Below are the code and all the weights of a small trained network. Each question names an input and a target symbol and asks about switching units off, where a switched-off unit gives its printed mean instead of its output.

import numpy as np


def w(rows, s, z=0):
    codes = np.array(rows[::2]) - 128.0
    scale = np.full(codes.shape[1], s)
    scale[-1] = z or s
    return codes * scale


def norm(h):
    return h / np.sqrt((h * h).mean(-1, keepdims=True) + 1e-5)


def f(y):
    return y / 2 * (1 + np.tanh(0.7978845608 * (y + 0.044715 * y**3)))


def softmax(a):
    e = np.exp(a - a.max(-1, keepdims=True))
    return e / e.sum(-1, keepdims=True)


def log_softmax(a):
    a = a - a.max(-1, keepdims=True)
    return a - np.log(np.exp(a).sum(-1, keepdims=True))


def net(x, mask):
    ids = ['αγδεζηθμξτφω'.index(c) for c in x.split()]
    T = len(ids)
    res = E[ids] + P[:T]
    u = 0
    for l in range(2):
        r = norm(res)
        for j in range(2):
            rows = slice(2 * j, 2 * j + 2)
            q, k, v = (r @ M[l][rows].T for M in (Q, K, V))
            z = softmax(np.where(np.tri(T) > 0, q @ k.T / 2**0.5, -1e9)) @ v
            o = O[l][rows]
            res = res + np.where(mask[u + j], z, o[:, -1]) @ o[:, :-1]
        u += 2
        y = f(norm(res) @ A[l][:, :-1].T + A[l][:, -1])
        res = res + np.where(mask[u : u + 4], y, B[l][:, -1]) @ B[l][:, :-1]
        u += 4
    return log_softmax(norm(res)[-1] @ U[:, :-1].T + U[:, -1])


Q, K, V, O, A, B = {}, {}, {}, {}, {}, {}
E = w([
[96,145,170],'α',
[86,73,158],'γ',
[16,129,102],'δ',
[101,135,159],'ε',
[93,148,134],'ζ',
[179,46,132],'η',
[113,71,100],'θ',
[115,105,63],'μ',
[180,250,155],'ξ',
[100,204,91],'τ',
[97,143,133],'φ',
[94,147,145],'ω',
],0.019)
P = w([
[217,26,247],'0',
[70,151,78],'1',
[85,135,83],'2',
[106,127,115],'3',
[94,137,123],'4',
[111,130,158],'5',
[133,108,118],'6',
[157,101,184],'7',
[172,96,194],'8',
[118,159,133],'9',
[94,172,106],'10',
[141,112,134],'11',
[140,143,168],'12',
[157,116,210],'13',
],0.011)
Q[0] = w([
[204,208,96],'L0H1',
[86,105,156],'L0H1',
[55,162,142],'L0H2',
[171,6,145],'L0H2',
],0.013)
K[0] = w([
[111,198,26],'L0H1',
[150,99,255],'L0H1',
[121,173,135],'L0H2',
[196,112,218],'L0H2',
],0.0094)
V[0] = w([
[145,143,1],'L0H1',
[197,27,171],'L0H1',
[172,124,174],'L0H2',
[249,117,161],'L0H2',
],0.0092)
O[0] = w([
[102,206,207,1],'L0H1',
[93,198,12,152],'L0H1',
[108,110,56,100],'L0H2',
[93,176,112,28],'L0H2',
],0.011,0.0049)
A[0] = w([
[192,191,12,74],'L0N1',
[80,72,134,201],'L0N2',
[161,147,254,253],'L0N3',
[145,82,194,56],'L0N4',
],0.011,0.0026)
B[0] = w([
[120,120,223,191],'L0N1',
[199,98,11,176],'L0N2',
[114,8,131,254],'L0N3',
[116,254,21,154],'L0N4',
],0.0064,0.0073)
Q[1] = w([
[94,84,36],'L1H1',
[106,188,147],'L1H1',
[250,99,108],'L1H2',
[188,138,54],'L1H2',
],0.013)
K[1] = w([
[87,203,107],'L1H1',
[115,2,102],'L1H1',
[171,158,172],'L1H2',
[100,188,96],'L1H2',
],0.018)
V[1] = w([
[140,246,43],'L1H1',
[49,106,131],'L1H1',
[110,40,79],'L1H2',
[101,121,139],'L1H2',
],0.012)
O[1] = w([
[82,136,185,56],'L1H1',
[171,12,154,96],'L1H1',
[178,108,75,252],'L1H2',
[166,134,181,114],'L1H2',
],0.011,0.0025)
A[1] = w([
[159,255,203,100],'L1N1',
[159,193,205,82],'L1N2',
[103,117,210,1],'L1N3',
[157,27,174,83],'L1N4',
],0.0096,0.0042)
B[1] = w([
[222,68,233,233],'L1N1',
[250,125,119,206],'L1N2',
[80,144,47,127],'L1N3',
[40,91,138,251],'L1N4',
],0.011,0.0028)
U = w([
[148,134,111,91],'α',
[96,121,97,87],'γ',
[130,146,75,87],'δ',
[4,234,176,167],'ε',
[93,108,136,44],'ζ',
[161,114,78,46],'η',
[131,156,81,249],'θ',
[128,148,101,74],'μ',
[132,138,173,253],'ξ',
[49,64,176,110],'τ',
[144,121,96,78],'φ',
[157,127,107,49],'ω',
],0.013,0.0061)

Each question gives the input, a string of symbols that net reads in full, and the target symbol t.
The units are the heads (2 rows each of Q, K, V and O) and the neurons (one row each of A and B). Each row of codes is followed by its name. A weight is (code - 128) times the scale printed after its matrix; where a second scale follows, it is the last column's (O, A, B and U).
mask holds one flag per unit, layer by layer, with each layer's heads first. A switched-off unit (its flag False) gives its mean, the last column of its rows in O or B, instead of its output. The means were averaged over made-up inputs and are rounded, as every weight is.
A unit's drop is (log p(t) with every unit on - log p(t) with that unit switched off) / (log p(t) with every unit on - log p(t) with every unit switched off).
The circuit of an input: a set's keep is (log p(t) with only the set's units on - log p(t) with every unit switched off) / (log p(t) with every unit on - log p(t) with every unit switched off). Starting from all 12 units, units are removed one at a time, each time the one whose removal leaves the highest keep (on an exact tie, the one counted first), for as long as the keep stays at least 0.8.
units of the circuit, in order: the units of the circuit, biggest drop first
k most important neurons: the k neurons with the biggest drops, biggest first
k most important neurons of layer l: the k neurons of layer l with the biggest drops, biggest first
heads that matter: for each layer, one digit per head in row order, 1 if its drop is at least 0.15 and else 0, layers parted by /
drop when u is switched off: that unit's drop, to one decimal
input ξ α μ τ ε φ, target ε: most important neuron of layer 0	[L0N3]
input θ τ φ α ξ α η, target τ: 3 most important neurons	[L0N3, L1N4, L1N2]
input θ α ζ, target τ: heads that matter	11 / 10
input η α μ ξ η τ, target τ: units of the circuit, in order	[L0H1, L0N3]
input ξ ξ ξ γ φ ζ ζ, target ε: heads that matter	01 / 11
input ξ ξ ζ γ ε ξ θ α μ, target ε: units of the circuit, in order	[L1H1, L0N3]
input φ ζ ξ ξ μ ξ ξ ξ θ φ μ θ τ φ, target θ: 3 most important neurons of layer 0	[L0N3, L0N4, L0N1]
input θ γ ξ ξ ω ζ θ μ, target τ: heads that matter	10 / 10
input θ φ μ φ, target τ: 3 most important neurons of layer 0	[L0N1, L0N3, L0N4]
input θ ξ ξ α φ ω θ θ η, target τ: heads that matter	11 / 11
input ξ μ θ η ξ ξ γ ξ τ θ ξ ε, target ε: heads that matter	01 / 11
input ξ τ α θ ξ μ φ α α μ ω ξ ζ, target ε: heads that matter	11 / 11
input ξ ω ξ φ ξ ξ θ η α φ φ θ η, target ε: heads that matter	11 / 11
input ζ ω ξ, target ξ: heads that matter	00 / 00
input θ γ η μ η μ ζ, target τ: most important neuron	[L0N1]
input θ η ω ξ φ θ φ, target τ: 3 most important neurons	[L0N3, L0N1, L0N4]
input ξ ξ ω ξ θ α ε η ξ ξ θ α ξ η, target ε: 2 most important neurons	[L0N3, L1N2]
input ξ θ η ξ α, target ε: 2 most important neurons	[L0N2, L0N3]
input ω ζ α τ, target τ: drop when L1N2 is switched off	0.1
input ξ ξ α ξ φ ξ ω φ ω φ γ ξ μ, target ε: units of the circuit, in order	[L1H1]
input ξ θ ω θ δ γ α η δ α, target ε: drop when L1H2 is switched off	0.2
input θ ω θ ξ μ ξ ξ ξ ζ θ μ, target τ: drop when L1N4 is switched off	0.1
input ξ θ θ ω θ ζ ξ ε θ ξ ξ θ ξ ε, target ε: drop when L0H2 is switched off	0.3
